Below is a small trained network, with its code and all its weights. Each question gives an input and a class and asks what happens when units are switched off, that is, made to give their printed mean instead of their output.

import numpy as np


def w(rows, s, z=0):
    codes = np.array(rows[::2]) - 128.0
    scale = np.full(codes.shape[1], s)
    scale[-1] = z or s
    return codes * scale


def norm(h):
    return h / np.sqrt((h * h).mean(-1, keepdims=True) + 1e-5)


def f(y):
    return np.maximum(y, 0)


def log_softmax(a):
    a = a - a.max(-1, keepdims=True)
    return a - np.log(np.exp(a).sum(-1, keepdims=True))


def net(x, mask):
    res = np.array(x, float).reshape(1, 5) / 4 @ E
    u = 0
    for l in range(2):
        y = f(norm(res) @ A[l][:, :-1].T + A[l][:, -1])
        res = res + np.where(mask[u : u + 10], y, B[l][:, -1]) @ B[l][:, :-1]
        u += 10
    return log_softmax(norm(res)[-1] @ U[:, :-1].T + U[:, -1])


A, B = {}, {}
E = w([
[173,153,154,187,247],'x0',
[98,167,110,202,88],'x1',
[246,204,159,102,67],'x2',
[55,174,254,116,147],'x3',
[144,77,174,161,111],'x4',
],0.0056)
A[0] = w([
[93,205,61,91,178,4],'0.n1',
[148,48,11,125,79,61],'0.n2',
[88,63,116,24,222,153],'0.n3',
[29,48,73,133,103,150],'0.n4',
[92,254,58,188,133,111],'0.n5',
[136,73,123,3,192,61],'0.n6',
[48,223,55,59,95,85],'0.n7',
[47,119,175,77,86,89],'0.n8',
[144,18,203,229,47,192],'0.n9',
[70,132,113,238,82,126],'0.n10',
],0.0085,0.0039)
B[0] = w([
[123,109,104,83,252,153],'0.n1',
[183,181,96,176,195,226],'0.n2',
[138,96,149,144,113,250],'0.n3',
[142,102,193,177,143,253],'0.n4',
[148,73,136,80,136,201],'0.n5',
[147,78,136,82,105,203],'0.n6',
[143,117,154,81,203,201],'0.n7',
[127,185,102,173,180,199],'0.n8',
[140,143,117,39,233,231],'0.n9',
[171,37,157,84,80,201],'0.n10',
],0.011,0.005)
A[1] = w([
[192,196,104,101,145,154],'1.n1',
[145,75,151,162,184,93],'1.n2',
[195,254,171,98,19,31],'1.n3',
[24,177,248,91,137,148],'1.n4',
[19,67,88,194,126,77],'1.n5',
[117,133,126,135,123,25],'1.n6',
[204,214,100,56,104,51],'1.n7',
[207,92,171,94,148,253],'1.n8',
[103,177,80,78,153,40],'1.n9',
[128,82,117,189,207,111],'1.n10',
],0.0095,0.0019)
B[1] = w([
[51,147,152,155,151,184],'1.n1',
[99,173,88,110,71,197],'1.n2',
[101,52,172,187,131,157],'1.n3',
[241,160,1,156,108,178],'1.n4',
[141,38,194,196,65,136],'1.n5',
[144,109,123,115,154,128],'1.n6',
[96,90,177,171,125,181],'1.n7',
[89,143,100,103,50,250],'1.n8',
[124,200,194,90,155,138],'1.n9',
[81,193,183,141,93,194],'1.n10',
],0.0087,0.012)
U = w([
[72,44,226,255,94,218],'0',
[221,190,30,227,159,35],'1',
[42,200,136,109,64,252],'2',
[153,34,125,19,17,65],'3',
[97,116,160,5,245,6],'4',
],0.0087,0.0021)

Each question gives the input, the list of numbers given to net, and the class t.
The units are the neurons (one row each of A and B). Each row of codes is followed by its name. A weight is (code - 128) times the scale printed after its matrix; where a second scale follows, it is the last column's (A, B and U).
mask holds one flag per neuron, layer by layer. A switched-off neuron (its flag False) gives its mean, the last column of its row in B, instead of its output. The means were averaged over made-up inputs and are rounded, as every weight is.
A unit's drop is (log p(t) with every unit on - log p(t) with that unit switched off) / (log p(t) with every unit on - log p(t) with every unit switched off).
The circuit of an input: a set's keep is (log p(t) with only the set's units on - log p(t) with every unit switched off) / (log p(t) with every unit on - log p(t) with every unit switched off). Starting from the 12 units with the biggest drops (on a tie, the unit counted first), units are removed one at a time, each time the one whose removal leaves the highest keep (on an exact tie, the one counted first), for as long as the keep stays at least 0.8.
units of the circuit, in order: the units of the circuit, biggest drop first
unit that matters most: the unit with the biggest drop
k most important neurons: the k neurons with the biggest drops, biggest first
k most important neurons of layer l: the k neurons of layer l with the biggest drops, biggest first
input [-5,3,-6,-3,-8], class 4: units of the circuit, in order : (0.n7)
input [7,-7,-4,1,-5], class 2: 2 most important neurons of layer 1 : (1.n10; 1.n2)
input [4,-7,1,-6,-3], class 3: 4 most important neurons of layer 0 : (0.n6; 0.n8; 0.n9; 0.n3)
input [5,8,-5,-4,8], class 3: units of the circuit, in order : (0.n10; 0.n9; 1.n1)
input [-6,-3,6,-6,3], class 0: 4 most important neurons : (1.n7; 1.n4; 1.n3; 1.n1)
input [3,-5,-2,3,1], class 3: 2 most important neurons : (0.n6; 0.n2)
input [-3,-3,-4,6,1], class 1: units of the circuit, in order : (1.n4; 0.n8)
input [4,6,-2,2,-2], class 3: units of the circuit, in order : (0.n10; 0.n5)
input [-7,7,-4,8,-6], class 1: 2 most important neurons of layer 1 : (1.n4; 1.n8)
input [-6,2,-3,3,8], class 4: 2 most important neurons : (0.n9; 0.n8)
input [0,-3,-7,-7,-1], class 0: 3 most important neurons : (0.n4; 1.n4; 0.n9)
input [1,8,4,-4,-2], class 3: 2 most important neurons of layer 0 : (0.n5; 0.n10)
input [-3,5,-4,8,7], class 1: 3 most important neurons : (1.n4; 0.n8; 0.n9)
input [-2,-6,2,6,0], class 1: units of the circuit, in order : (1.n4; 0.n8; 0.n10)
input [6,-7,-7,-2,1], class 0: units of the circuit, in order : (0.n9)
input [4,-4,0,6,5], class 1: 2 most important neurons : (1.n4; 0.n10)
input [-5,-3,1,-6,7], class 4: 2 most important neurons : (0.n9; 1.n4)
input [8,-7,-7,-2,-4], class 2: 2 most important neurons : (1.n2; 1.n10)
input [8,5,8,7,-4], class 0: 3 most important neurons : (1.n3; 0.n9; 0.n4)
input [7,8,0,2,5], class 3: 2 most important neurons : (0.n10; 0.n2)
input [-3,-8,8,-5,-3], class 0: 3 most important neurons : (1.n7; 1.n3; 0.n9)
input [-1,1,3,-2,1], class 0: 2 most important neurons of layer 0 : (0.n7; 0.n1)
input [-5,0,6,1,-3], class 0: unit that matters most : 1.n3
input [3,-2,-6,-1,7], class 4: 2 most important neurons : (0.n9; 1.n7)
input [5,6,-2,-5,-3], class 3: 2 most important neurons of layer 1 : (1.n4; 1.n1)
input [-3,5,0,-4,-6], class 4: 4 most important neurons of layer 0 : (0.n7; 0.n2; 0.n5; 0.n1)
input [6,-5,-1,0,-2], class 2: most important neuron : (0.n10)
input [5,4,-1,-4,-3], class 2: 4 most important neurons of layer 0 : (0.n6; 0.n9; 0.n3; 0.n7)
input [1,2,-4,-6,6], class 1: 2 most important neurons of layer 0 : (0.n2; 0.n7)
input [0,-3,5,8,-5], class 1: 2 most important neurons of layer 0 : (0.n9; 0.n2)
